Here is a tiny trained network, its code and every weight. The questions are about switching its units off for an input and a class, where a switched-off unit gives its printed mean instead of its output.

import numpy as np


def w(rows, s, z=0):
    codes = np.array(rows[::2]) - 128.0
    scale = np.full(codes.shape[1], s)
    scale[-1] = z or s
    return codes * scale


def f(y):
    return np.maximum(y, 0)


def log_softmax(a):
    a = a - a.max(-1, keepdims=True)
    return a - np.log(np.exp(a).sum(-1, keepdims=True))


def net(x, mask):
    res = np.array(x, float).reshape(1, 8) / 4 @ E
    y = f(res @ A[0][:, :-1].T + A[0][:, -1])
    res = res + np.where(mask, y, B[0][:, -1]) @ B[0][:, :-1]
    return log_softmax(res[-1] @ U[:, :-1].T + U[:, -1])


A, B = {}, {}
E = w([
[96,126,3,255,201,55,81,99,150,23,176],'x0',
[92,42,24,104,67,191,73,197,168,73,12],'x1',
[140,132,115,147,134,143,120,133,105,157,124],'x2',
[85,119,138,127,140,133,98,113,119,154,129],'x3',
[162,109,114,126,125,100,158,151,130,139,133],'x4',
[227,59,229,143,239,153,8,194,188,84,164],'x5',
[112,154,142,110,113,136,120,118,158,86,132],'x6',
[111,113,132,127,128,127,120,126,112,133,137],'x7',
],0.0098)
A[0] = w([
[131,127,45,192,151,99,89,95,144,120,175,59],'neuron 1',
[172,191,162,173,140,125,143,69,134,158,229,84],'neuron 2',
[100,32,34,131,78,195,64,193,155,82,39,79],'neuron 3',
[116,166,25,176,170,43,104,126,121,88,154,56],'neuron 4',
[190,54,170,135,163,108,16,185,178,108,162,145],'neuron 5',
[106,92,44,168,172,116,122,117,151,71,146,72],'neuron 6',
[156,134,191,37,90,213,180,163,112,194,99,2],'neuron 7',
[136,186,189,154,165,91,153,59,102,146,254,98],'neuron 8',
[212,99,187,155,165,125,34,122,169,131,161,146],'neuron 9',
[49,178,37,130,51,71,220,49,102,165,96,149],'neuron 10',
[145,144,83,160,140,107,102,76,126,97,222,89],'neuron 11',
],0.0085,0.0037)
B[0] = w([
[163,105,166,82,81,143,67,91,143,140,133,190],'neuron 1',
[128,163,85,151,113,54,175,148,126,173,94,187],'neuron 2',
[84,203,123,117,121,18,251,190,138,199,35,237],'neuron 3',
[161,128,153,93,114,204,58,85,163,191,120,206],'neuron 4',
[110,159,56,178,154,174,129,145,75,90,240,228],'neuron 5',
[177,2,189,103,44,123,122,42,141,130,107,196],'neuron 6',
[162,73,174,26,100,150,38,36,176,149,168,201],'neuron 7',
[61,138,82,110,167,5,195,142,189,151,56,208],'neuron 8',
[147,183,97,154,154,174,115,148,30,99,151,210],'neuron 9',
[106,136,82,182,210,248,110,200,79,32,205,252],'neuron 10',
[159,111,164,96,65,98,114,52,169,135,127,181],'neuron 11',
],0.0089,0.02)
U = w([
[115,158,97,208,201,229,135,185,32,24,211,252],'0',
[88,167,137,146,147,30,235,169,128,192,29,70],'1',
[169,60,252,83,89,187,67,55,145,180,143,66],'2',
],0.011,0.0018)

Each question gives the input, the list of numbers given to net, and the class t.
The units are the neurons (one row each of A and B). Each row of codes is followed by its name. A weight is (code - 128) times the scale printed after its matrix; where a second scale follows, it is the last column's (A, B and U).
mask holds one flag per neuron, in row order. A switched-off neuron (its flag False) gives its mean, the last column of its row in B, instead of its output. The means were averaged over made-up inputs and are rounded, as every weight is.
A unit's drop is (log p(t) with every unit on - log p(t) with that unit switched off) / (log p(t) with every unit on - log p(t) with every unit switched off).
The circuit of an input: a set's keep is (log p(t) with only the set's units on - log p(t) with every unit switched off) / (log p(t) with every unit on - log p(t) with every unit switched off). Starting from all 11 units, units are removed one at a time, each time the one whose removal leaves the highest keep (on an exact tie, the one counted first), for as long as the keep stays at least 0.8.
circuit, biggest first: the units of the circuit, biggest drop first
most important unit: the unit with the biggest drop
top k neurons: the k neurons with the biggest drops, biggest first
drop of u: that unit's drop, to one decimal
input [-6,-5,3,4,0,-4,3,-2], class 2: circuit, biggest first : (neuron 7)
input [3,3,-2,-8,2,0,8,3], class 1: top 2 neurons : (neuron 7; neuron 3)
input [3,-2,-3,-1,4,1,-8,2], class 2: circuit, biggest first : (neuron 3; neuron 10)
input [8,-7,6,1,-2,7,-1,-2], class 2: top 3 neurons : (neuron 11; neuron 10; neuron 3)
input [6,4,3,-7,6,0,-4,4], class 2: top 2 neurons : (neuron 6; neuron 4)
input [7,-7,5,5,6,3,1,-6], class 1: top 2 neurons : (neuron 8; neuron 2)
input [-6,-1,-1,8,3,7,2,-7], class 0: top 2 neurons : (neuron 5; neuron 9)
input [8,6,-1,4,1,2,-5,4], class 2: top 2 neurons : (neuron 6; neuron 4)
input [-2,8,-5,-3,7,6,-8,-7], class 1: top 2 neurons : (neuron 3; neuron 10)
input [7,-8,-1,6,-7,-1,-5,-6], class 1: top 2 neurons : (neuron 8; neuron 2)
input [3,1,-8,3,-5,2,3,4], class 2: top 2 neurons : (neuron 10; neuron 6)
input [-7,6,-2,3,4,-5,2,8], class 2: top 2 neurons : (neuron 7; neuron 8)
input [5,-6,4,1,-3,-3,-7,1], class 1: top 3 neurons : (neuron 8; neuron 2; neuron 7)
input [-8,-4,1,-5,8,-2,-6,-5], class 2: most important unit : neuron 7
input [7,1,4,1,-8,5,-6,-5], class 2: top 2 neurons : (neuron 10; neuron 6)
input [-3,8,-5,-4,1,7,-2,1], class 1: top 2 neurons : (neuron 3; neuron 10)
input [2,-5,-2,2,1,-7,-7,2], class 0: drop of neuron 10 : 8.7
input [-6,-8,-5,-3,-7,1,7,-3], class 1: drop of neuron 8 : 1.0
input [3,1,7,1,-1,1,-5,-6], class 2: drop of neuron 10 : 0.7
input [-6,4,4,0,1,8,7,2], class 0: most important unit : neuron 5
